Here is a tiny trained network, its code and every weight. The questions are about switching its units off for an input and a class, where a switched-off unit gives its printed mean instead of its output.

import numpy as np


def w(rows, s, z=0):
    codes = np.array(rows[::2]) - 128.0
    scale = np.full(codes.shape[1], s)
    scale[-1] = z or s
    return codes * scale


def f(y):
    return np.maximum(y, 0)


def log_softmax(a):
    a = a - a.max(-1, keepdims=True)
    return a - np.log(np.exp(a).sum(-1, keepdims=True))


def net(x, mask):
    res = np.array(x, float).reshape(1, 6) / 4 @ E
    y = f(res @ A[0][:, :-1].T + A[0][:, -1])
    res = res + np.where(mask, y, B[0][:, -1]) @ B[0][:, :-1]
    return log_softmax(res[-1] @ U[:, :-1].T + U[:, -1])


A, B = {}, {}
E = w([
[140,117,136,131,135,121],'x0',
[131,128,132,131,129,127],'x1',
[122,132,244,48,83,163],'x2',
[54,112,166,159,236,177],'x3',
[129,126,128,131,127,127],'x4',
[208,109,101,118,146,251],'x5',
],0.012)
A[0] = w([
[151,112,124,107,146,182,138],'neuron 1',
[75,106,121,162,234,195,10],'neuron 2',
[246,127,15,128,121,126,133],'neuron 3',
[164,115,171,130,89,147,46],'neuron 4',
[180,113,140,94,161,238,14],'neuron 5',
[198,124,44,161,105,155,122],'neuron 6',
[155,137,136,80,22,68,12],'neuron 7',
[50,128,206,106,147,95,96],'neuron 8',
[161,144,117,90,82,94,193],'neuron 9',
[139,86,142,129,126,187,38],'neuron 10',
[187,149,49,136,91,139,111],'neuron 11',
[77,102,43,206,195,70,27],'neuron 12',
[145,112,173,62,71,169,1],'neuron 13',
[46,146,219,128,140,129,130],'neuron 14',
[83,92,205,115,134,144,103],'neuron 15',
[26,133,192,113,132,114,78],'neuron 16',
[101,148,143,162,200,164,164],'neuron 17',
[160,149,120,116,52,85,148],'neuron 18',
[152,149,199,85,76,148,121],'neuron 19',
[158,139,181,79,93,156,24],'neuron 20',
[75,143,106,149,90,2,51],'neuron 21',
[112,134,76,168,165,107,178],'neuron 22',
[102,126,176,103,148,162,61],'neuron 23',
[140,129,141,159,121,128,111],'neuron 24',
[116,136,185,131,167,92,81],'neuron 25',
[146,131,195,97,91,181,93],'neuron 26',
[105,153,93,143,97,41,7],'neuron 27',
[136,121,127,114,91,109,161],'neuron 28',
],0.0098)
B[0] = w([
[106,90,99,166,154,103,183],'neuron 1',
[117,44,35,235,215,78,189],'neuron 2',
[216,129,112,122,82,183,248],'neuron 3',
[150,95,85,148,134,138,145],'neuron 4',
[9,125,176,70,177,27,188],'neuron 5',
[195,136,112,136,89,192,214],'neuron 6',
[8,215,254,32,140,37,181],'neuron 7',
[200,201,157,86,84,172,202],'neuron 8',
[122,95,71,165,155,134,208],'neuron 9',
[66,155,195,73,126,94,147],'neuron 10',
[187,132,114,128,109,171,199],'neuron 11',
[13,184,231,10,117,51,213],'neuron 12',
[163,82,59,216,179,128,165],'neuron 13',
[172,182,169,83,62,153,221],'neuron 14',
[159,162,150,114,94,150,190],'neuron 15',
[182,163,153,100,95,170,194],'neuron 16',
[87,135,140,115,142,87,212],'neuron 17',
[55,102,120,139,169,84,202],'neuron 18',
[49,87,114,172,193,64,203],'neuron 19',
[153,81,50,199,173,120,161],'neuron 20',
[88,65,69,211,195,117,210],'neuron 21',
[113,86,98,165,163,93,216],'neuron 22',
[137,172,179,77,68,182,162],'neuron 23',
[128,142,109,112,126,122,128],'neuron 24',
[152,150,138,107,114,161,157],'neuron 25',
[73,116,91,166,174,67,191],'neuron 26',
[171,73,53,203,171,128,168],'neuron 27',
[114,114,100,142,156,122,171],'neuron 28',
],0.0089,0.012)
U = w([
[121,68,5,197,158,123,50],'0',
[33,164,175,71,133,82,252],'1',
[250,191,126,92,50,254,78],'2',
],0.0093,0.0031)

Each question gives the input, the list of numbers given to net, and the class t.
The units are the neurons (one row each of A and B). Each row of codes is followed by its name. A weight is (code - 128) times the scale printed after its matrix; where a second scale follows, it is the last column's (A, B and U).
mask holds one flag per neuron, in row order. A switched-off neuron (its flag False) gives its mean, the last column of its row in B, instead of its output. The means were averaged over made-up inputs and are rounded, as every weight is.
A unit's drop is (log p(t) with every unit on - log p(t) with that unit switched off) / (log p(t) with every unit on - log p(t) with every unit switched off).
unit that matters most: the unit with the biggest drop
top k neurons: the k neurons with the biggest drops, biggest first
drop of u: that unit's drop, to one decimal
input [-4,-6,7,-1,4,4], class 0: unit that matters most -> neuron 13
input [6,2,6,0,1,7], class 0: top 2 neurons -> [neuron 13; neuron 12]
input [8,-6,0,-8,-3,-7], class 0: top 4 neurons -> [neuron 21; neuron 27; neuron 12; neuron 9]
input [8,-5,-2,0,-1,-7], class 0: top 3 neurons -> [neuron 21; neuron 27; neuron 7]
input [-8,6,8,-8,-6,2], class 0: top 2 neurons -> [neuron 13; neuron 20]
input [1,4,-1,-4,-5,-8], class 0: top 2 neurons -> [neuron 21; neuron 27]
input [6,-1,8,2,-2,0], class 2: top 4 neurons -> [neuron 12; neuron 8; neuron 14; neuron 7]
input [-2,-8,4,5,2,8], class 1: top 2 neurons -> [neuron 5; neuron 10]
input [-1,-7,-1,0,1,-7], class 0: top 3 neurons -> [neuron 21; neuron 27; neuron 7]
input [-4,-3,8,-3,-8,5], class 0: top 2 neurons -> [neuron 13; neuron 20]
input [3,8,-5,4,6,-7], class 1: drop of neuron 12 -> 5.6
input [6,0,6,-1,1,6], class 0: drop of neuron 12 -> 0.1
input [1,0,-5,7,1,-1], class 1: drop of neuron 12 -> 2.3
input [-3,-1,-8,0,-3,3], class 2: unit that matters most -> neuron 3
